Below is a small trained network, with its code and all its weights. Each question gives an input and a target symbol and asks what happens when units are switched off, that is, made to give their printed mean instead of their output.

import numpy as np


def w(rows, s, z=0):
    codes = np.array(rows[::2]) - 128.0
    scale = np.full(codes.shape[1], s)
    scale[-1] = z or s
    return codes * scale


def norm(h):
    return h / np.sqrt((h * h).mean(-1, keepdims=True) + 1e-5)


def f(y):
    return np.maximum(y, 0)


def softmax(a):
    e = np.exp(a - a.max(-1, keepdims=True))
    return e / e.sum(-1, keepdims=True)


def log_softmax(a):
    a = a - a.max(-1, keepdims=True)
    return a - np.log(np.exp(a).sum(-1, keepdims=True))


def net(x, mask):
    ids = ['ΘΛΦαγδζημξπστω'.index(c) for c in x.split()]
    T = len(ids)
    res = E[ids] + P[:T]
    u = 0
    for l in range(2):
        r = norm(res)
        for j in range(2):
            rows = slice(3 * j, 3 * j + 3)
            q, k, v = (r @ M[l][rows].T for M in (Q, K, V))
            z = softmax(np.where(np.tri(T) > 0, q @ k.T / 3**0.5, -1e9)) @ v
            o = O[l][rows]
            res = res + np.where(mask[u + j], z, o[:, -1]) @ o[:, :-1]
        u += 2
        y = f(norm(res) @ A[l][:, :-1].T + A[l][:, -1])
        res = res + np.where(mask[u : u + 8], y, B[l][:, -1]) @ B[l][:, :-1]
        u += 8
    return log_softmax(norm(res)[-1] @ U[:, :-1].T + U[:, -1])


Q, K, V, O, A, B = {}, {}, {}, {}, {}, {}
E = w([
[183,137,46,132,200,150,181,111,158],'Θ',
[165,164,143,92,133,146,91,96,102],'Λ',
[115,170,39,170,90,155,102,187,177],'Φ',
[111,111,124,166,134,68,88,182,99],'α',
[159,113,83,174,143,108,183,166,229],'γ',
[177,190,63,117,98,187,141,99,209],'δ',
[219,165,144,135,157,149,207,118,201],'ζ',
[146,132,145,141,184,142,50,103,179],'η',
[128,153,127,124,83,123,56,147,100],'μ',
[127,131,81,120,152,117,89,125,63],'ξ',
[160,115,153,131,183,89,123,137,98],'π',
[139,123,3,149,157,138,171,144,140],'σ',
[144,130,184,140,82,101,77,149,157],'τ',
[166,170,80,119,67,114,214,179,105],'ω',
],0.00059)
P = w([
[163,25,131,184,84,212,136,146,102],'0',
[224,121,70,88,128,99,111,197,147],'1',
[215,207,71,143,114,36,120,144,155],'2',
[180,217,98,227,118,124,166,125,138],'3',
[21,144,200,138,134,193,201,149,147],'4',
[97,79,154,43,115,134,120,191,139],'5',
[180,175,105,45,128,39,115,177,174],'6',
[101,246,138,183,110,34,147,60,146],'7',
[61,167,166,253,103,172,198,62,119],'8',
[92,115,192,108,135,146,141,115,105],'9',
[167,141,171,114,122,114,118,118,122],'10',
[207,215,99,132,119,68,139,144,169],'11',
],0.00051)
Q[0] = w([
[146,116,135,118,152,113,116,146,117],'0.h0',
[148,115,104,131,135,131,106,139,138],'0.h0',
[116,140,129,139,126,123,137,101,136],'0.h0',
[135,156,235,154,126,76,23,141,12],'0.h1',
[115,161,223,175,147,93,65,95,5],'0.h1',
[98,182,173,167,126,112,91,108,48],'0.h1',
],0.0014)
K[0] = w([
[116,132,132,111,142,102,147,120,121],'0.h0',
[137,137,125,115,148,113,119,132,130],'0.h0',
[129,113,123,140,123,149,134,132,133],'0.h0',
[89,131,136,249,115,175,198,28,107],'0.h1',
[58,100,161,233,93,192,175,23,79],'0.h1',
[82,85,148,203,107,202,172,78,90],'0.h1',
],0.0017)
V[0] = w([
[113,128,112,104,96,104,253,180,84],'0.h0',
[124,123,128,119,131,136,125,145,148],'0.h0',
[134,138,135,126,114,138,128,131,140],'0.h0',
[108,87,135,72,77,56,47,208,56],'0.h1',
[179,110,135,46,176,112,115,50,64],'0.h1',
[127,151,138,127,114,149,136,147,137],'0.h1',
],0.00047)
O[0] = w([
[150,107,159,131,125,100,44,51,130,254],'0.h0',
[122,148,134,138,130,105,134,107,122,119],'0.h0',
[134,137,121,133,132,96,122,122,120,138],'0.h0',
[232,162,80,216,140,253,195,143,170,147],'0.h1',
[101,71,99,177,83,235,121,240,155,94],'0.h1',
[146,130,119,140,126,75,110,110,115,146],'0.h1',
],0.00041,6.7e-05)
A[0] = w([
[147,155,89,116,121,121,154,129,167,69],'0.n0',
[204,161,31,151,86,124,195,166,209,8],'0.n1',
[190,174,232,92,87,94,193,145,46,114],'0.n2',
[174,95,160,105,254,115,146,39,142,92],'0.n3',
[37,136,225,162,139,163,115,77,60,82],'0.n4',
[57,53,191,42,141,124,85,147,91,83],'0.n5',
[99,169,137,129,34,96,88,183,84,97],'0.n6',
[190,157,228,90,122,144,85,53,202,88],'0.n7',
],0.00079,0.0012)
B[0] = w([
[72,124,153,130,146,133,140,122,116,142],'0.n0',
[6,104,202,80,155,130,123,75,102,180],'0.n1',
[109,102,82,158,155,143,88,114,170,255],'0.n2',
[102,146,112,134,66,129,119,160,118,183],'0.n3',
[37,160,149,109,140,176,176,112,153,187],'0.n4',
[71,75,158,109,106,132,120,49,124,179],'0.n5',
[152,117,120,118,170,147,155,92,141,170],'0.n6',
[110,93,94,131,140,89,141,156,77,188],'0.n7',
],0.0012,0.00055)
Q[1] = w([
[13,97,162,173,121,248,232,93,143],'1.h0',
[130,245,77,212,125,101,203,96,177],'1.h0',
[203,169,4,119,113,158,230,214,238],'1.h0',
[159,153,29,121,114,193,255,197,235],'1.h1',
[70,206,112,213,112,154,227,89,166],'1.h1',
[228,231,33,143,131,30,106,165,178],'1.h1',
],0.0059)
K[1] = w([
[173,44,117,21,141,150,90,220,133],'1.h0',
[73,50,170,154,112,254,174,147,119],'1.h0',
[206,39,114,238,93,215,113,120,80],'1.h0',
[225,34,107,181,90,211,111,135,81],'1.h1',
[91,31,155,91,110,224,133,190,135],'1.h1',
[91,133,153,254,111,189,166,73,108],'1.h1',
],0.0061)
V[1] = w([
[97,111,26,140,210,157,102,103,168],'1.h0',
[170,89,181,109,255,101,147,115,138],'1.h0',
[108,129,85,97,126,110,149,149,13],'1.h0',
[197,150,117,75,125,162,216,53,116],'1.h1',
[115,79,90,127,55,112,174,160,200],'1.h1',
[99,108,111,175,129,64,211,183,114],'1.h1',
],0.0025)
O[1] = w([
[240,29,157,205,154,126,65,23,125,206],'1.h0',
[245,185,61,170,114,151,113,214,143,141],'1.h0',
[136,136,75,77,6,19,229,65,146,159],'1.h0',
[93,192,140,252,37,72,119,153,12,184],'1.h1',
[160,139,232,61,139,140,90,110,46,216],'1.h1',
[185,161,175,53,88,223,247,100,97,255],'1.h1',
],0.0023,0.00052)
A[1] = w([
[66,68,163,77,120,129,84,122,121,127],'1.n0',
[108,83,119,67,118,61,172,99,192,123],'1.n1',
[169,158,172,104,149,188,136,69,127,196],'1.n2',
[114,138,149,121,191,164,131,189,75,149],'1.n3',
[192,145,136,188,112,124,98,183,120,93],'1.n4',
[215,174,4,134,65,170,179,229,176,3],'1.n5',
[148,53,91,125,82,88,191,46,131,56],'1.n6',
[91,163,61,206,118,91,115,156,137,107],'1.n7',
],0.0029,0.0019)
B[1] = w([
[123,184,97,156,217,78,197,86,124,166],'1.n0',
[125,167,43,199,102,252,134,112,85,192],'1.n1',
[136,40,87,112,98,61,145,198,129,231],'1.n2',
[110,191,164,105,64,158,53,162,203,183],'1.n3',
[99,118,38,132,141,198,227,63,76,198],'1.n4',
[186,201,212,203,202,38,181,152,170,252],'1.n5',
[131,208,196,103,82,93,1,95,254,201],'1.n6',
[121,27,128,84,84,90,138,199,148,188],'1.n7',
],0.002,0.0026)
U = w([
[217,62,50,228,99,179,174,54,5,198],'Θ',
[47,23,47,166,54,25,126,226,151,173],'Λ',
[101,26,179,60,236,82,152,18,129,203],'Φ',
[188,75,29,4,102,227,240,131,185,83],'α',
[229,77,229,55,95,201,67,211,90,154],'γ',
[47,140,224,238,191,83,17,81,46,104],'δ',
[109,227,109,201,55,253,92,254,40,27],'ζ',
[179,47,63,188,246,209,20,161,192,98],'η',
[10,174,11,169,223,174,196,40,107,34],'μ',
[128,217,82,163,22,153,42,23,243,200],'ξ',
[214,213,169,203,199,52,219,183,187,216],'π',
[228,45,236,92,42,33,76,59,123,2],'σ',
[14,205,185,10,203,153,70,216,208,90],'τ',
[56,191,198,46,30,82,225,88,15,128],'ω',
],0.0052,0.0012)

Each question gives the input, a string of symbols that net reads in full, and the target symbol t.
The units are the heads (3 rows each of Q, K, V and O) and the neurons (one row each of A and B). Each row of codes is followed by its name. A weight is (code - 128) times the scale printed after its matrix; where a second scale follows, it is the last column's (O, A, B and U).
mask holds one flag per unit, layer by layer, with each layer's heads first. A switched-off unit (its flag False) gives its mean, the last column of its rows in O or B, instead of its output. The means were averaged over made-up inputs and are rounded, as every weight is.
A unit's drop is (log p(t) with every unit on - log p(t) with that unit switched off) / (log p(t) with every unit on - log p(t) with every unit switched off).
The circuit of an input: a set's keep is (log p(t) with only the set's units on - log p(t) with every unit switched off) / (log p(t) with every unit on - log p(t) with every unit switched off). Starting from the 12 units with the biggest drops (on a tie, the unit counted first), units are removed one at a time, each time the one whose removal leaves the highest keep (on an exact tie, the one counted first), for as long as the keep stays at least 0.8.
circuit, biggest first: the units of the circuit, biggest drop first
unit that matters most: the unit with the biggest drop
k most important neurons of layer l: the k neurons of layer l with the biggest drops, biggest first
which heads matter: for each layer, one digit per head in row order, 1 if its drop is at least 0.15 and else 0, layers parted by /
drop when u is switched off: that unit's drop, to one decimal
input π Λ ζ ζ ω σ π ξ π, target σ: unit that matters most => 1.h0
input μ ξ δ π τ ω α α, target τ: circuit, biggest first => 1.h0, 1.h1
input ξ δ π π π ξ π Λ σ, target ξ: which heads matter => 00 / 10
input Λ π π π, target Λ: which heads matter => 00 / 01
input π π Λ ξ Λ γ τ τ π, target γ: circuit, biggest first => 1.h1, 1.h0, 1.n5
input π ζ π ξ ξ μ π ξ η, target μ: which heads matter => 00 / 11
input ζ ω π σ Λ ζ Θ Λ, target Λ: circuit, biggest first => 1.n7, 1.h1
input μ π τ Λ, target μ: circuit, biggest first => 1.h0, 1.h1, 1.n1
input ζ Λ ω ξ π, target Λ: circuit, biggest first => 1.h1, 1.n7
input ζ Λ τ π μ Λ Λ Θ, target ζ: circuit, biggest first => 1.h0, 1.h1, 1.n5
input α π π μ ω, target α: which heads matter => 00 / 01
input π Λ ξ Φ Φ η ζ ξ τ, target η: circuit, biggest first => 1.h1, 1.h0
input δ μ σ, target δ: which heads matter => 00 / 11
input π Λ Φ Λ μ, target Λ: circuit, biggest first => 1.h1, 1.n7
input τ ξ Λ π γ π ξ Λ, target γ: which heads matter => 00 / 11
input ξ π π ξ τ Λ τ τ Λ, target Λ: unit that matters most => 1.h1
input ξ δ π ω, target ξ: circuit, biggest first => 1.h0, 1.n6, 1.n1
input π σ π ξ π τ Λ Θ Θ σ π π, target Θ: which heads matter => 00 / 10
input η π ξ π σ α, target ξ: 2 most important neurons of layer 1 => 1.n6, 1.n1
input π π Λ Θ ζ α Λ π, target ζ: circuit, biggest first => 1.h0, 1.n5
input ω Λ Λ ξ, target ω: circuit, biggest first => 1.h0
input τ η α ξ, target τ: which heads matter => 00 / 10
input σ Λ τ π ζ π ξ ξ γ, target σ: which heads matter => 00 / 11
input ω π ζ, target ω: which heads matter => 00 / 11
input Λ π π π α α μ π Λ, target α: which heads matter => 00 / 01
input μ ξ π ξ Φ ξ δ α ξ π ζ, target μ: which heads matter => 00 / 10
input Θ η τ, target Θ: most important neuron of layer 1 => 1.n4
input π δ ω η π ω π ξ α ω Λ ξ, target α: drop when 1.h1 is switched off => 0.8
input ξ Λ ξ, target ξ: drop when 0.n4 is switched off => 0.0
